[[-52, -42, -4, 15, 35, -13, 1, -14, 11, 47, 37, 7, -14, 19],
[-9, 6, 2, -11, -2, -10, -36, 11, -8, 18, 48, -9, 9, -13],
[2, -15, -3, 15, 8, 10, 41, -13, 11, -12, -51, 11, -12, 17]]
->
[[2, -15, -3, 15, 8, 10, 41, -13, 11, -12, -51, 11, -12, 17],
[-9, 6, 2, -11, -2, -10, -36, 11, -8, 18, 48, -9, 9, -13],
[-52, -42, -4, 15, 35, -13, 1, -14, 11, 47, 37, 7, -14, 19]]

[[-16, -15, 12, -3, 0, -21, -32],
[-9, -6, -13, 12, -6, 30, -24],
[14, -17, -17, 16, -9, 0, 12],
[-5, 9, -7, 17, 2, -14, -8],
[21, -16, -3, -33, -18, 15, 24],
[32, -1, 34, 1, -8, 29, -31],
[-28, 27, -4, 4, 2, -13, -14],
[5, 2, -23, -14, -11, 16, 6],
[5, 41, -4, 55, 6, 9, 13],
[-9, -1, -1, 28, 19, 25, 7],
[-10, -15, 2, -5, -2, 5, -12],
[-29, -16, 5, -49, -21, 16, 23]]
->
[[-29, -16, 5, -49, -21, 16, 23],
[-10, -15, 2, -5, -2, 5, -12],
[-9, -1, -1, 28, 19, 25, 7],
[5, 41, -4, 55, 6, 9, 13],
[5, 2, -23, -14, -11, 16, 6],
[-28, 27, -4, 4, 2, -13, -14],
[32, -1, 34, 1, -8, 29, -31],
[21, -16, -3, -33, -18, 15, 24],
[-5, 9, -7, 17, 2, -14, -8],
[14, -17, -17, 16, -9, 0, 12],
[-9, -6, -13, 12, -6, 30, -24],
[-16, -15, 12, -3, 0, -21, -32]]

[[6, -41, -9, -38, -9, 3, 1, 2, -19, -11],
[2, -46, -17, -33, -13, 4, 10, -27, -33, -8],
[-9, 14, -5, 8, -15, -6, 13, 8, 5, -2],
[-23, -28, -16, -11, -17, -2, -4, -8, -17, -22],
[12, -2, 18, 32, -5, -22, -4, -1, 12, 19],
[-8, -1, -12, 5, 41, 0, -27, 11, 8, 0],
[3, -8, 10, 14, 21, -12, -17, 29, 7, 3],
[-2, -18, -8, -9, -2, 5, -5, -14, -11, -9]]
->
[[-2, -18, -8, -9, -2, 5, -5, -14, -11, -9],
[3, -8, 10, 14, 21, -12, -17, 29, 7, 3],
[-8, -1, -12, 5, 41, 0, -27, 11, 8, 0],
[12, -2, 18, 32, -5, -22, -4, -1, 12, 19],
[-23, -28, -16, -11, -17, -2, -4, -8, -17, -22],
[-9, 14, -5, 8, -15, -6, 13, 8, 5, -2],
[2, -46, -17, -33, -13, 4, 10, -27, -33, -8],
[6, -41, -9, -38, -9, 3, 1, 2, -19, -11]]

[[24, -6, 46, 0, -10, 24, -10, 8, 2],
[-9, 28, -9, 7, 4, -17, 58, 19, -8]]
->
[[-9, 28, -9, 7, 4, -17, 58, 19, -8],
[24, -6, 46, 0, -10, 24, -10, 8, 2]]

[[-41, 2, -15, -1, 25, -39, 1, -12, -19, 20],
[-3, 6, 61, 27, -27, -17, -13, 16, 1, -12]]
->
[[-3, 6, 61, 27, -27, -17, -13, 16, 1, -12],
[-41, 2, -15, -1, 25, -39, 1, -12, -19, 20]]

[[-46, -20],
[5, 5],
[61, 7],
[37, 10],
[-1, 7],
[58, 14]]
->
[[58, 14],
[-1, 7],
[37, 10],
[61, 7],
[5, 5],
[-46, -20]]

[[11, 27, -7, 38, -4, 19, 29, -18, -3, 22, -8, 17, 14, 16, -1],
[-9, 10, -24, 29, -7, 14, 16, -1, 1, -29, -1, 39, 5, 49, 8],
[3, 3, 27, -6, -2, -13, -44, 15, 1, 17, 10, 12, -10, -25, -1],
[10, 17, 17, 7, -3, -8, -21, 12, 3, 17, 7, 34, -6, -5, 3],
[-13, -30, -3, -42, 0, -14, -19, 9, 0, -21, 4, -28, -8, -15, -2]]
->
[[-13, -30, -3, -42, 0, -14, -19, 9, 0, -21, 4, -28, -8, -15, -2],
[10, 17, 17, 7, -3, -8, -21, 12, 3, 17, 7, 34, -6, -5, 3],
[3, 3, 27, -6, -2, -13, -44, 15, 1, 17, 10, 12, -10, -25, -1],
[-9, 10, -24, 29, -7, 14, 16, -1, 1, -29, -1, 39, 5, 49, 8],
[11, 27, -7, 38, -4, 19, 29, -18, -3, 22, -8, 17, 14, 16, -1]]
